Below are the code and all the weights of a small trained network. Each question names an input and a target symbol and asks about switching units off, where a switched-off unit gives its printed mean instead of its output.

import numpy as np


def w(rows, s, z=0):
    codes = np.array(rows[::2]) - 128.0
    scale = np.full(codes.shape[1], s)
    scale[-1] = z or s
    return codes * scale


def f(y):
    return np.maximum(y, 0)


def softmax(a):
    e = np.exp(a - a.max(-1, keepdims=True))
    return e / e.sum(-1, keepdims=True)


def log_softmax(a):
    a = a - a.max(-1, keepdims=True)
    return a - np.log(np.exp(a).sum(-1, keepdims=True))


def net(x, mask):
    ids = ['ΓΔΘΞΠΨβεζηλμστφω'.index(c) for c in x.split()]
    T = len(ids)
    res = E[ids] + P[:T]
    u = 0
    for l in range(2):
        q, k, v = (res @ M[l].T for M in (Q, K, V))
        z = softmax(np.where(np.tri(T) > 0, q @ k.T / 4**0.5, -1e9)) @ v
        res = res + np.where(mask[u], z, O[l][:, -1]) @ O[l][:, :-1]
        u += 1
        y = f(res @ A[l][:, :-1].T + A[l][:, -1])
        res = res + np.where(mask[u : u + 4], y, B[l][:, -1]) @ B[l][:, :-1]
        u += 4
    return log_softmax(res[-1] @ U[:, :-1].T + U[:, -1])


Q, K, V, O, A, B = {}, {}, {}, {}, {}, {}
E = w([
[131,116,186,56],'Γ',
[209,159,143,89],'Δ',
[117,167,117,197],'Θ',
[206,144,60,141],'Ξ',
[25,119,184,88],'Π',
[66,169,144,141],'Ψ',
[254,125,78,74],'β',
[45,84,89,130],'ε',
[95,93,76,93],'ζ',
[153,114,71,102],'η',
[110,189,171,125],'λ',
[172,111,84,87],'μ',
[124,96,57,99],'σ',
[83,191,161,134],'τ',
[114,103,171,53],'φ',
[162,199,129,144],'ω',
],0.018)
P = w([
[133,67,213,174],'0',
[128,99,182,170],'1',
[92,143,50,20],'2',
[146,91,188,190],'3',
[96,99,96,66],'4',
[173,28,226,224],'5',
[96,73,128,77],'6',
[142,89,187,171],'7',
[79,209,14,9],'8',
[153,68,176,178],'9',
],0.011)
Q[0] = w([
[92,255,64,206],'0.h1',
[138,159,75,124],'0.h1',
[99,217,5,124],'0.h1',
[127,140,121,91],'0.h1',
],0.0069)
K[0] = w([
[195,117,126,160],'0.h1',
[4,82,77,64],'0.h1',
[174,2,208,119],'0.h1',
[34,114,102,132],'0.h1',
],0.0051)
V[0] = w([
[65,134,167,177],'0.h1',
[194,246,212,83],'0.h1',
[188,221,159,27],'0.h1',
[254,88,25,97],'0.h1',
],0.0028)
O[0] = w([
[123,218,141,148,167],'0.h1',
[125,128,172,117,64],'0.h1',
[44,216,87,253,4],'0.h1',
[147,145,115,110,104],'0.h1',
],0.005,0.00045)
A[0] = w([
[206,112,249,114,16],'0.n1',
[140,155,180,2,120],'0.n2',
[123,69,126,30,87],'0.n3',
[40,88,111,24,3],'0.n4',
],0.0087,0.0056)
B[0] = w([
[152,157,144,2,205],'0.n1',
[81,103,3,177,252],'0.n2',
[109,180,152,154,229],'0.n3',
[243,187,136,172,209],'0.n4',
],0.0074,0.0036)
Q[1] = w([
[142,105,180,147],'1.h1',
[221,82,205,138],'1.h1',
[89,6,180,135],'1.h1',
[149,91,160,199],'1.h1',
],0.011)
K[1] = w([
[65,255,103,138],'1.h1',
[158,185,58,107],'1.h1',
[26,165,59,87],'1.h1',
[138,151,45,149],'1.h1',
],0.009)
V[1] = w([
[207,138,125,3],'1.h1',
[2,77,75,145],'1.h1',
[151,16,145,88],'1.h1',
[186,108,89,212],'1.h1',
],0.0084)
O[1] = w([
[162,52,189,74,218],'1.h1',
[37,66,75,108,6],'1.h1',
[122,30,148,116,113],'1.h1',
[173,66,121,245,223],'1.h1',
],0.011,0.0019)
A[1] = w([
[112,134,109,93,131],'1.n1',
[67,138,253,189,73],'1.n2',
[193,121,158,96,2],'1.n3',
[190,145,68,67,94],'1.n4',
],0.011,0.0071)
B[1] = w([
[202,69,117,141,162],'1.n1',
[71,208,6,83,213],'1.n2',
[1,129,55,202,225],'1.n3',
[47,141,219,183,254],'1.n4',
],0.008,0.0052)
U = w([
[150,132,147,37,187],'Γ',
[104,166,234,156,179],'Δ',
[141,158,96,228,157],'Θ',
[254,109,115,203,97],'Ξ',
[44,138,101,84,59],'Π',
[71,160,121,126,32],'Ψ',
[121,85,172,226,48],'β',
[50,50,61,161,76],'ε',
[130,80,85,123,102],'ζ',
[224,81,68,109,254],'η',
[153,209,141,70,105],'λ',
[176,95,118,131,138],'μ',
[173,71,57,111,142],'σ',
[116,192,124,93,62],'τ',
[155,121,112,45,164],'φ',
[245,221,170,128,143],'ω',
],0.0083,0.0064)

Each question gives the input, a string of symbols that net reads in full, and the target symbol t.
The units are the heads (4 rows each of Q, K, V and O) and the neurons (one row each of A and B). Each row of codes is followed by its name. A weight is (code - 128) times the scale printed after its matrix; where a second scale follows, it is the last column's (O, A, B and U).
mask holds one flag per unit, layer by layer, with each layer's heads first. A switched-off unit (its flag False) gives its mean, the last column of its rows in O or B, instead of its output. The means were averaged over made-up inputs and are rounded, as every weight is.
A unit's drop is (log p(t) with every unit on - log p(t) with that unit switched off) / (log p(t) with every unit on - log p(t) with every unit switched off).
The circuit of an input: a set's keep is (log p(t) with only the set's units on - log p(t) with every unit switched off) / (log p(t) with every unit on - log p(t) with every unit switched off). Starting from all 10 units, units are removed one at a time, each time the one whose removal leaves the highest keep (on an exact tie, the one counted first), for as long as the keep stays at least 0.8.
units of the circuit, in order: the units of the circuit, biggest drop first
k most important neurons: the k neurons with the biggest drops, biggest first
top k neurons in layer l: the k neurons of layer l with the biggest drops, biggest first
input ε Ξ μ Ξ Γ Θ ε μ Γ, target Θ: units of the circuit, in order : [1.h1 0.n2 0.n4]
input ε Δ Θ Δ Θ β Ψ Δ Ξ, target β: units of the circuit, in order : [1.h1 1.n3 1.n4]
input ω Δ Ξ τ φ Δ Γ Θ Ψ, target Δ: units of the circuit, in order : [1.h1 0.n1 1.n4 1.n3]
input Θ Θ τ, target Θ: units of the circuit, in order : [1.h1]
input Θ η Π ω, target ω: units of the circuit, in order : [1.h1 0.n2]
input ω λ Δ η Δ Δ η σ τ, target Δ: units of the circuit, in order : [1.h1 0.n1 1.n4 1.n3]
input Δ Ψ ζ, target Δ: top 2 neurons in layer 0 : [0.n4 0.n1]
input Γ η Δ β Δ Θ Π Θ β, target Θ: units of the circuit, in order : [0.n2 1.h1 1.n4]
input Δ Θ μ σ λ ε Δ μ Δ, target ε: units of the circuit, in order : [0.n2 1.h1]
input Δ Θ Π η Δ Δ Θ ω Γ, target Δ: 2 most important neurons : [1.n4 0.n1]
input Θ σ ε, target Θ: units of the circuit, in order : [1.h1 0.n4]
input Θ μ ω, target Θ: 3 most important neurons : [0.n1 0.n2 1.n4]
input Θ ε β, target Θ: units of the circuit, in order : [1.h1 1.n4]
input Ξ Γ Θ λ Δ Δ η Θ ω, target Δ: 3 most important neurons : [1.n4 0.n1 1.n3]
input Θ Θ Δ Θ η, target Θ: most important neuron : [0.n1]
input Θ φ φ, target Θ: 3 most important neurons : [0.n2 0.n4 0.n3]
input Θ Θ Θ ω ζ, target Θ: units of the circuit, in order : [1.h1 0.n4]
input Θ μ Δ ε Π Γ ω Θ τ, target Γ: units of the circuit, in order : [1.h1 0.n1]
input Π μ Θ η Π Θ η Δ φ, target Θ: units of the circuit, in order : [0.n2 0.n4 1.h1]
input Ξ ε τ ζ Δ Θ η ω σ, target Θ: units of the circuit, in order : [1.h1]
input Θ Θ Γ Δ Θ Δ β Π λ, target Δ: 4 most important neurons : [0.n1 1.n4 1.n3 1.n2]
input φ η σ Θ ω Δ Θ σ τ, target Δ: 4 most important neurons : [0.n1 1.n4 1.n3 1.n2]
input Θ σ Ξ λ η Δ σ η Π, target Δ: 4 most important neurons : [0.n1 0.n4 1.n4 1.n3]
input ω Δ τ, target ω: 2 most important neurons : [1.n3 0.n2]
input ε Γ φ, target ε: 3 most important neurons : [0.n2 0.n1 1.n4]
input Θ φ ε, target Θ: top 3 neurons in layer 0 : [0.n4 0.n2 0.n3]
input Δ Γ Δ Θ Θ Π, target Π: 2 most important neurons : [1.n2 0.n4]
input Θ ε Θ β, target β: 3 most important neurons : [1.n3 1.n4 0.n1]
